Below is a small trained network, with its code and all its weights. Each question gives an input and a target symbol and asks what happens when units are switched off, that is, made to give their printed mean instead of their output.

import numpy as np


def w(rows, s, z=0):
    codes = np.array(rows[::2]) - 128.0
    scale = np.full(codes.shape[1], s)
    scale[-1] = z or s
    return codes * scale


def f(y):
    return y / 2 * (1 + np.tanh(0.7978845608 * (y + 0.044715 * y**3)))


def softmax(a):
    e = np.exp(a - a.max(-1, keepdims=True))
    return e / e.sum(-1, keepdims=True)


def log_softmax(a):
    a = a - a.max(-1, keepdims=True)
    return a - np.log(np.exp(a).sum(-1, keepdims=True))


def net(x, mask):
    ids = ['ΣΩαεηθλμφ'.index(c) for c in x.split()]
    T = len(ids)
    res = E[ids] + P[:T]
    q, k, v = (res @ M[0].T for M in (Q, K, V))
    z = softmax(np.where(np.tri(T) > 0, q @ k.T / 4**0.5, -1e9)) @ v
    res = res + np.where(mask[0], z, O[0][:, -1]) @ O[0][:, :-1]
    y = f(res @ A[0][:, :-1].T + A[0][:, -1])
    res = res + np.where(mask[1:9], y, B[0][:, -1]) @ B[0][:, :-1]
    return log_softmax(res[-1] @ U[:, :-1].T + U[:, -1])


Q, K, V, O, A, B = {}, {}, {}, {}, {}, {}
E = w([
[80,149,147,254,197,146,150],'Σ',
[152,153,227,70,61,166,237],'Ω',
[108,198,93,173,165,185,94],'α',
[119,144,77,192,184,111,160],'ε',
[101,126,131,66,181,125,218],'η',
[110,109,162,170,146,163,108],'θ',
[164,129,129,163,37,74,145],'λ',
[112,127,115,66,175,215,182],'μ',
[96,164,194,193,104,115,128],'φ',
],0.019)
P = w([
[97,236,102,68,139,91,200],'0',
[95,105,86,155,11,137,115],'1',
[213,177,118,126,186,182,93],'2',
[95,123,190,57,167,110,151],'3',
[90,113,89,158,4,150,127],'4',
[218,169,138,139,172,192,102],'5',
[112,113,207,74,165,141,149],'6',
],0.016)
Q[0] = w([
[187,69,136,68,201,127,86],'h0',
[165,93,62,112,146,125,73],'h0',
[150,133,228,117,198,73,55],'h0',
[25,146,2,118,118,196,202],'h0',
],0.0093)
K[0] = w([
[146,8,97,86,132,173,87],'h0',
[68,58,99,116,125,109,70],'h0',
[136,52,254,190,194,173,20],'h0',
[20,230,60,131,105,148,177],'h0',
],0.0076)
V[0] = w([
[193,163,57,208,112,129,132],'h0',
[118,200,143,199,172,81,76],'h0',
[206,145,68,32,194,103,124],'h0',
[171,115,103,119,207,254,82],'h0',
],0.0083)
O[0] = w([
[125,114,189,135,140,246,26,118],'h0',
[146,174,253,137,141,140,114,162],'h0',
[227,49,251,167,102,155,189,255],'h0',
[41,35,244,191,140,11,48,234],'h0',
],0.0075,0.0023)
A[0] = w([
[155,130,114,146,36,181,44,253],'n0',
[30,20,87,105,26,137,125,228],'n1',
[158,88,102,127,28,144,105,108],'n2',
[230,42,146,159,102,236,102,91],'n3',
[176,185,232,67,193,83,112,111],'n4',
[58,100,172,67,255,133,159,246],'n5',
[104,69,142,149,47,7,121,94],'n6',
[107,121,198,16,98,136,164,105],'n7',
],0.0086,0.0027)
B[0] = w([
[83,141,194,55,170,76,130,178],'n0',
[71,139,193,201,173,51,72,172],'n1',
[151,119,64,169,163,181,145,160],'n2',
[234,72,97,109,80,109,77,187],'n3',
[121,117,88,156,105,79,223,210],'n4',
[109,94,134,129,131,206,150,253],'n5',
[103,151,118,122,129,254,203,165],'n6',
[141,138,152,189,171,119,97,200],'n7',
],0.013)
U = w([
[126,171,169,99,182,127,87,239],'Σ',
[147,148,40,160,196,110,112,180],'Ω',
[104,71,195,98,97,109,107,64],'α',
[154,105,149,75,99,128,115,181],'ε',
[172,100,85,145,99,99,162,6],'η',
[79,136,130,123,161,8,122,117],'θ',
[137,104,85,77,76,210,124,12],'λ',
[122,119,125,174,153,123,123,156],'μ',
[114,153,123,50,124,149,205,254],'φ',
],0.013,0.0035)

Each question gives the input, a string of symbols that net reads in full, and the target symbol t.
The units are the heads (4 rows each of Q, K, V and O) and the neurons (one row each of A and B). Each row of codes is followed by its name. A weight is (code - 128) times the scale printed after its matrix; where a second scale follows, it is the last column's (O, A, B and U).
mask holds one flag per unit, heads first, then neurons. A switched-off unit (its flag False) gives its mean, the last column of its rows in O or B, instead of its output. The means were averaged over made-up inputs and are rounded, as every weight is.
A unit's drop is (log p(t) with every unit on - log p(t) with that unit switched off) / (log p(t) with every unit on - log p(t) with every unit switched off).
The circuit of an input: a set's keep is (log p(t) with only the set's units on - log p(t) with every unit switched off) / (log p(t) with every unit on - log p(t) with every unit switched off). Starting from all 9 units, units are removed one at a time, each time the one whose removal leaves the highest keep (on an exact tie, the one counted first), for as long as the keep stays at least 0.8.
circuit, biggest first: the units of the circuit, biggest drop first
most important unit: the unit with the biggest drop
k most important neurons: the k neurons with the biggest drops, biggest first
input λ μ Σ Σ α, target λ: circuit, biggest first	h0
input Σ λ μ α, target φ: 2 most important neurons	n1, n4
input μ μ Σ η λ, target μ: 3 most important neurons	n1, n6, n2
input Ω φ Ω μ Ω λ, target ε: circuit, biggest first	n0, n3, h0
input ε μ μ α Ω, target ε: circuit, biggest first	h0, n3, n0
input ε Ω ε α μ Σ Ω, target μ: 2 most important neurons	n7, n0
input Ω ε Ω λ, target φ: 2 most important neurons	n6, n3
input α Σ μ φ, target φ: circuit, biggest first	n1, h0
input λ Σ λ, target ε: circuit, biggest first	n3, n0, h0
input θ μ μ α Ω, target θ: circuit, biggest first	n1, h0
input Ω Ω θ Σ μ, target Ω: circuit, biggest first	h0, n1, n2
input ε Σ Σ θ, target φ: 2 most important neurons	n4, n6
input θ φ α λ α, target θ: 3 most important neurons	n5, n0, n6
input Σ θ α ε, target φ: 2 most important neurons	n1, n5
input Σ Σ μ Ω Σ, target Σ: circuit, biggest first	h0, n4
input Ω λ θ θ α, target Ω: 4 most important neurons	n2, n5, n1, n6
input θ μ μ Ω θ μ ε, target φ: most important unit	n6
input φ μ μ μ, target α: circuit, biggest first	h0, n5, n1
input η θ α, target Σ: circuit, biggest first	h0, n0, n4
input λ λ λ θ η, target λ: circuit, biggest first	h0, n3
input ε Ω α, target Σ: most important unit	n0
input Ω η α θ, target φ: circuit, biggest first	h0, n6, n5
input η λ Ω λ μ, target η: circuit, biggest first	h0, n3, n5
input Σ φ Σ μ Σ μ μ, target α: 3 most important neurons	n5, n2, n6
input θ θ Ω μ θ, target θ: 3 most important neurons	n1, n5, n0
input α ε α Σ λ, target α: 3 most important neurons	n0, n1, n3
input μ Σ ε Σ λ λ μ, target μ: 3 most important neurons	n7, n0, n6
input ε ε ε ε μ, target ε: most important neuron	n3
input φ ε Σ α, target φ: 3 most important neurons	n4, n1, n5
